Below are the code and all the weights of a small trained network. Each question names an input and a class and asks about switching units off, where a switched-off unit gives its printed mean instead of its output.

import numpy as np


def w(rows, s, z=0):
    codes = np.array(rows[::2]) - 128.0
    scale = np.full(codes.shape[1], s)
    scale[-1] = z or s
    return codes * scale


def f(y):
    return y / 2 * (1 + np.tanh(0.7978845608 * (y + 0.044715 * y**3)))


def log_softmax(a):
    a = a - a.max(-1, keepdims=True)
    return a - np.log(np.exp(a).sum(-1, keepdims=True))


def net(x, mask):
    res = np.array(x, float).reshape(1, 3) / 4 @ E
    y = f(res @ A[0][:, :-1].T + A[0][:, -1])
    res = res + np.where(mask, y, B[0][:, -1]) @ B[0][:, :-1]
    return log_softmax(res[-1] @ U[:, :-1].T + U[:, -1])


A, B = {}, {}
E = w([
[147,89,98,198,111,14,124,141,4,163],'x0',
[113,187,239,165,36,144,201,38,69,156],'x1',
[129,128,124,124,124,127,127,126,128,130],'x2',
],0.013)
A[0] = w([
[112,83,105,116,147,115,122,184,151,110,95],'N0',
[127,117,68,117,185,98,129,189,170,122,85],'N1',
[126,129,120,138,135,130,135,110,137,139,74],'N2',
[141,156,116,124,126,118,144,136,140,136,124],'N3',
[130,129,108,156,130,82,88,139,70,144,141],'N4',
[125,160,140,129,142,182,105,130,207,113,135],'N5',
[126,115,121,130,157,101,126,149,86,119,164],'N6',
[117,147,148,95,142,199,168,134,254,113,149],'N7',
[131,119,98,151,131,43,178,193,52,115,134],'N8',
[121,96,102,144,142,85,118,131,59,135,128],'N9',
[117,150,204,129,95,143,171,76,90,128,1],'N10',
[144,137,113,125,128,148,146,129,141,146,136],'N11',
[122,117,106,104,88,123,137,112,154,130,182],'N12',
[154,145,124,143,126,121,151,161,133,141,101],'N13',
[136,116,78,143,132,134,93,143,138,130,72],'N14',
],0.021,0.006)
B[0] = w([
[101,193,220,122,82,137,169,80,77,163,185],'N0',
[166,247,132,158,73,141,172,120,113,114,213],'N1',
[115,125,120,136,107,96,131,133,112,142,126],'N2',
[147,113,169,93,118,154,128,141,125,103,129],'N3',
[127,62,135,165,144,134,93,103,129,104,188],'N4',
[113,57,158,110,147,131,120,91,161,117,209],'N5',
[96,96,151,122,154,150,132,70,156,118,166],'N6',
[101,49,71,118,174,112,82,159,125,130,255],'N7',
[115,70,80,98,170,116,112,183,159,104,212],'N8',
[99,72,137,76,147,135,115,111,130,131,190],'N9',
[168,245,150,153,78,133,169,125,120,130,219],'N10',
[115,111,124,122,123,123,134,122,108,137,139],'N11',
[155,100,157,143,159,82,131,138,83,128,143],'N12',
[114,140,117,97,133,89,113,148,110,143,130],'N13',
[208,194,111,178,83,105,157,179,135,123,166],'N14',
],0.015,0.035)
U = w([
[88,27,112,75,201,122,100,125,134,91,254],'0',
[147,250,165,122,92,126,183,115,97,119,2],'1',
],0.012,0.00038)

Each question gives the input, the list of numbers given to net, and the class t.
The units are the neurons (one row each of A and B). Each row of codes is followed by its name. A weight is (code - 128) times the scale printed after its matrix; where a second scale follows, it is the last column's (A, B and U).
mask holds one flag per neuron, in row order. A switched-off neuron (its flag False) gives its mean, the last column of its row in B, instead of its output. The means were averaged over made-up inputs and are rounded, as every weight is.
A unit's drop is (log p(t) with every unit on - log p(t) with that unit switched off) / (log p(t) with every unit on - log p(t) with every unit switched off).
most important unit: the unit with the biggest drop
k most important neurons: the k neurons with the biggest drops, biggest first
drop when u is switched off: that unit's drop, to one decimal
input [8,8,6], class 0: 3 most important neurons	(N8; N1; N9)
input [-7,5,3], class 0: most important unit	N7
input [-5,5,-3], class 0: 3 most important neurons	(N7; N1; N0)
input [-4,4,4], class 0: 4 most important neurons	(N1; N7; N0; N14)
input [-5,-6,-8], class 1: 2 most important neurons	(N1; N0)
input [4,4,-3], class 0: 3 most important neurons	(N1; N8; N0)
input [-8,8,-5], class 0: 3 most important neurons	(N7; N1; N5)
input [-2,-3,-7], class 1: 2 most important neurons	(N8; N1)
input [-1,-2,-8], class 1: 2 most important neurons	(N8; N7)
input [6,5,-8], class 0: 2 most important neurons	(N8; N1)
input [4,-8,-5], class 1: drop when N1 is switched off	0.3
input [-8,5,4], class 0: drop when N7 is switched off	1.2
input [-6,4,-2], class 0: drop when N7 is switched off	0.1
